Below are the code and all the weights of a small trained network. Each question names an input and a class and asks about switching units off, where a switched-off unit gives its printed mean instead of its output.

import numpy as np


def w(rows, s, z=0):
    codes = np.array(rows[::2]) - 128.0
    scale = np.full(codes.shape[1], s)
    scale[-1] = z or s
    return codes * scale


def f(y):
    return y / 2 * (1 + np.tanh(0.7978845608 * (y + 0.044715 * y**3)))


def log_softmax(a):
    a = a - a.max(-1, keepdims=True)
    return a - np.log(np.exp(a).sum(-1, keepdims=True))


def net(x, mask):
    res = np.array(x, float).reshape(1, 5) / 4 @ E
    y = f(res @ A[0][:, :-1].T + A[0][:, -1])
    res = res + np.where(mask, y, B[0][:, -1]) @ B[0][:, :-1]
    return log_softmax(res[-1] @ U[:, :-1].T + U[:, -1])


A, B = {}, {}
E = w([
[137,222,190,95,53,51,201,129,220,91,101],'x0',
[210,198,42,48,41,134,87,91,67,127,198],'x1',
[180,117,174,183,137,144,164,182,149,92,136],'x2',
[251,50,50,42,142,155,195,116,122,161,140],'x3',
[176,126,121,117,178,102,115,126,77,160,33],'x4',
],0.012)
A[0] = w([
[132,116,145,199,129,161,141,158,190,156,161,19],'neuron 0',
[51,164,158,100,178,28,120,70,173,168,39,148],'neuron 1',
[110,205,161,140,140,107,23,141,1,184,146,152],'neuron 2',
[247,30,43,73,217,129,155,125,110,200,77,135],'neuron 3',
[221,181,155,60,77,73,189,206,224,103,102,116],'neuron 4',
[48,189,90,180,92,139,100,117,159,101,150,2],'neuron 5',
[169,217,63,48,32,109,103,44,46,194,143,122],'neuron 6',
],0.0083,0.0079)
B[0] = w([
[83,54,131,143,168,110,199,121,133,32,130,147],'neuron 0',
[7,118,128,117,131,92,117,189,115,187,65,194],'neuron 1',
[70,89,74,111,150,170,151,221,71,139,168,185],'neuron 2',
[235,96,86,117,145,212,148,197,86,153,101,252],'neuron 3',
[96,138,176,187,109,147,230,151,42,1,159,204],'neuron 4',
[215,109,97,88,144,100,128,192,49,146,87,150],'neuron 5',
[56,163,110,159,180,117,56,78,214,23,206,225],'neuron 6',
],0.0091,0.022)
U = w([
[55,119,233,156,142,58,112,132,230,255,69,101],'0',
[188,144,143,156,111,107,68,51,128,139,60,47],'1',
[251,123,158,181,222,161,109,146,121,128,30,81],'2',
[114,200,207,103,66,45,93,144,163,203,37,2],'3',
[146,155,39,93,133,140,32,95,154,138,199,109],'4',
[194,49,62,88,143,200,138,182,19,224,125,203],'5',
[26,135,172,177,155,106,142,194,117,105,112,225],'6',
[221,158,169,149,80,119,201,103,124,85,166,44],'7',
],0.0096,0.0077)

Each question gives the input, the list of numbers given to net, and the class t.
The units are the neurons (one row each of A and B). Each row of codes is followed by its name. A weight is (code - 128) times the scale printed after its matrix; where a second scale follows, it is the last column's (A, B and U).
mask holds one flag per neuron, in row order. A switched-off neuron (its flag False) gives its mean, the last column of its row in B, instead of its output. The means were averaged over made-up inputs and are rounded, as every weight is.
A unit's drop is (log p(t) with every unit on - log p(t) with that unit switched off) / (log p(t) with every unit on - log p(t) with every unit switched off).
The circuit of an input: a set's keep is (log p(t) with only the set's units on - log p(t) with every unit switched off) / (log p(t) with every unit on - log p(t) with every unit switched off). Starting from all 7 units, units are removed one at a time, each time the one whose removal leaves the highest keep (on an exact tie, the one counted first), for as long as the keep stays at least 0.8.
circuit, biggest first: the units of the circuit, biggest drop first
unit that matters most: the unit with the biggest drop
k most important neurons: the k neurons with the biggest drops, biggest first
drop when u is switched off: that unit's drop, to one decimal
input [-7,0,-5,-6,1], class 5: 2 most important neurons : (neuron 6; neuron 2)
input [-5,3,-5,1,-4], class 4: unit that matters most : neuron 6
input [4,-5,3,7,-1], class 7: circuit, biggest first : (neuron 4; neuron 1)
input [3,7,2,-5,-4], class 4: 3 most important neurons : (neuron 1; neuron 6; neuron 0)
input [3,6,1,6,8], class 7: circuit, biggest first : (neuron 4; neuron 2)
input [-8,2,-8,-8,1], class 5: 2 most important neurons : (neuron 2; neuron 5)
input [6,1,-8,5,-3], class 6: 3 most important neurons : (neuron 4; neuron 6; neuron 3)
input [2,7,4,-1,0], class 4: 3 most important neurons : (neuron 6; neuron 1; neuron 0)
input [-2,-6,-6,-4,7], class 0: circuit, biggest first : (neuron 4; neuron 1)
input [2,-8,0,-7,7], class 0: circuit, biggest first : (neuron 4; neuron 1)
input [-1,2,-8,-4,-8], class 4: 2 most important neurons : (neuron 4; neuron 3)
input [-4,1,5,-4,1], class 5: 2 most important neurons : (neuron 6; neuron 4)
input [5,-8,-1,-8,-3], class 0: 3 most important neurons : (neuron 4; neuron 1; neuron 2)
input [-2,7,-1,-2,3], class 4: circuit, biggest first : (neuron 6)
input [-5,-5,6,0,-2], class 2: 3 most important neurons : (neuron 1; neuron 6; neuron 4)
input [4,-8,-7,6,3], class 5: 2 most important neurons : (neuron 3; neuron 6)
input [5,6,6,-7,-8], class 7: 2 most important neurons : (neuron 1; neuron 5)
input [7,0,-8,6,-4], class 6: 2 most important neurons : (neuron 4; neuron 6)
input [-1,-7,-6,-3,7], class 0: 2 most important neurons : (neuron 4; neuron 1)
input [3,0,-1,0,-8], class 7: circuit, biggest first : (neuron 1)
input [5,5,-3,5,-4], class 7: 3 most important neurons : (neuron 4; neuron 1; neuron 2)
input [3,8,-3,-1,8], class 4: drop when neuron 6 is switched off : 1.6
input [2,-3,-1,-4,8], class 0: drop when neuron 1 is switched off : 0.1
input [-1,8,-3,5,3], class 4: drop when neuron 6 is switched off : 2.4
input [-2,-8,1,-5,3], class 0: drop when neuron 1 is switched off : 0.1
